Here is a tiny trained network, its code and every weight. The questions are about switching its units off for an input and a class, where a switched-off unit gives its printed mean instead of its output.

import numpy as np


def w(rows, s, z=0):
    codes = np.array(rows[::2]) - 128.0
    scale = np.full(codes.shape[1], s)
    scale[-1] = z or s
    return codes * scale


def f(y):
    return y / 2 * (1 + np.tanh(0.7978845608 * (y + 0.044715 * y**3)))


def log_softmax(a):
    a = a - a.max(-1, keepdims=True)
    return a - np.log(np.exp(a).sum(-1, keepdims=True))


def net(x, mask):
    res = np.array(x, float).reshape(1, 5) / 4 @ E
    y = f(res @ A[0][:, :-1].T + A[0][:, -1])
    res = res + np.where(mask, y, B[0][:, -1]) @ B[0][:, :-1]
    return log_softmax(res[-1] @ U[:, :-1].T + U[:, -1])


A, B = {}, {}
E = w([
[119,102,118,132,145,111,151,154,168,103,146,153],'x0',
[203,99,46,86,130,69,108,25,203,85,63,16],'x1',
[87,37,65,126,192,51,191,47,3,210,96,176],'x2',
[143,115,159,72,76,70,240,203,76,57,205,28],'x3',
[195,112,184,98,183,119,150,181,146,183,92,112],'x4',
],0.0058)
A[0] = w([
[93,122,131,122,56,84,231,136,59,65,185,29,119],'n1',
[83,128,226,166,169,160,97,199,76,157,212,197,216],'n2',
[187,90,53,89,144,63,72,42,193,80,56,67,245],'n3',
[113,132,147,186,212,164,56,85,212,191,31,188,77],'n4',
[41,165,62,160,54,158,108,86,166,41,209,153,195],'n5',
[187,233,216,101,91,253,56,193,238,20,142,84,96],'n6',
[180,105,218,52,101,52,230,201,121,135,191,41,140],'n7',
[74,157,186,182,144,222,143,206,23,147,191,244,254],'n8',
[127,151,76,185,140,171,27,96,174,167,83,187,138],'n9',
],0.0048,0.0031)
B[0] = w([
[205,214,80,103,110,229,164,138,110,81,103,195,203],'n1',
[167,97,138,119,135,174,145,107,220,65,50,98,216],'n2',
[207,79,187,132,97,209,157,100,207,78,74,53,240],'n3',
[178,225,71,67,44,198,162,192,47,62,136,237,198],'n4',
[191,107,149,163,138,90,216,55,199,197,152,184,189],'n5',
[49,74,65,84,239,66,224,71,51,232,33,193,250],'n6',
[191,232,95,145,68,179,147,93,107,76,114,227,215],'n7',
[136,85,195,143,119,200,139,72,211,60,2,80,255],'n8',
[204,219,97,120,57,175,142,161,111,93,151,175,199],'n9',
],0.0053,0.0069)
U = w([
[192,136,153,147,101,141,154,48,145,146,121,159,254],'0',
[192,253,35,73,51,227,88,186,74,44,160,196,68],'1',
[39,55,45,49,214,89,221,66,61,224,44,156,174],'2',
[146,126,156,123,110,164,107,111,167,89,115,87,243],'3',
[158,58,221,128,71,201,56,96,216,58,79,7,9],'4',
[72,71,201,166,123,80,57,198,134,183,230,49,45],'5',
[32,101,207,176,112,19,3,197,48,205,230,29,2],'6',
],0.0046,0.0032)

Each question gives the input, the list of numbers given to net, and the class t.
The units are the neurons (one row each of A and B). Each row of codes is followed by its name. A weight is (code - 128) times the scale printed after its matrix; where a second scale follows, it is the last column's (A, B and U).
mask holds one flag per neuron, in row order. A switched-off neuron (its flag False) gives its mean, the last column of its row in B, instead of its output. The means were averaged over made-up inputs and are rounded, as every weight is.
A unit's drop is (log p(t) with every unit on - log p(t) with that unit switched off) / (log p(t) with every unit on - log p(t) with every unit switched off).
The circuit of an input: a set's keep is (log p(t) with only the set's units on - log p(t) with every unit switched off) / (log p(t) with every unit on - log p(t) with every unit switched off). Starting from all 9 units, units are removed one at a time, each time the one whose removal leaves the highest keep (on an exact tie, the one counted first), for as long as the keep stays at least 0.8.
circuit, biggest first: the units of the circuit, biggest drop first
most important unit: the unit with the biggest drop
k most important neurons: the k neurons with the biggest drops, biggest first
drop of u: that unit's drop, to one decimal
input [-5,-7,-2,4,4], class 4: most important unit -> n8
input [0,5,5,-7,-4], class 1: circuit, biggest first -> [n4; n9]
input [4,4,6,8,-1], class 1: circuit, biggest first -> [n1; n7]
input [-7,4,3,-7,4], class 1: circuit, biggest first -> [n4; n9]
input [1,-6,-3,4,-1], class 4: 2 most important neurons -> [n8; n2]
input [4,7,8,-7,-8], class 0: circuit, biggest first -> [n3; n9]
input [5,6,8,-8,8], class 0: 4 most important neurons -> [n3; n6; n1; n7]
input [-1,4,-1,7,-1], class 1: circuit, biggest first -> [n1; n7]
input [-4,-8,-2,-1,1], class 4: circuit, biggest first -> [n8; n2]
input [2,4,4,8,0], class 1: circuit, biggest first -> [n1; n7]
input [8,-8,6,-8,2], class 1: 3 most important neurons -> [n4; n9; n6]
input [3,7,0,8,2], class 1: 2 most important neurons -> [n7; n1]
input [8,-6,5,-5,3], class 3: circuit, biggest first -> [n6; n8]
input [-6,5,-7,-6,5], class 2: circuit, biggest first -> [n6]
input [-1,-6,-4,-4,-2], class 4: 4 most important neurons -> [n8; n2; n7; n1]
input [6,6,5,-6,3], class 1: circuit, biggest first -> [n4; n6]
input [1,-6,-4,4,-4], class 4: 3 most important neurons -> [n8; n2; n4]
input [0,6,1,-8,2], class 1: 2 most important neurons -> [n4; n9]
input [5,7,4,2,-2], class 4: 3 most important neurons -> [n3; n6; n4]
input [-5,3,4,5,-4], class 1: most important neuron -> [n1]
input [5,-8,-6,-4,4], class 4: 4 most important neurons -> [n8; n2; n7; n1]
input [-1,-4,3,1,-2], class 4: 2 most important neurons -> [n6; n8]
input [1,3,3,6,-3], class 1: 2 most important neurons -> [n1; n6]
input [-6,-1,-6,4,3], class 2: drop of n6 -> 0.8
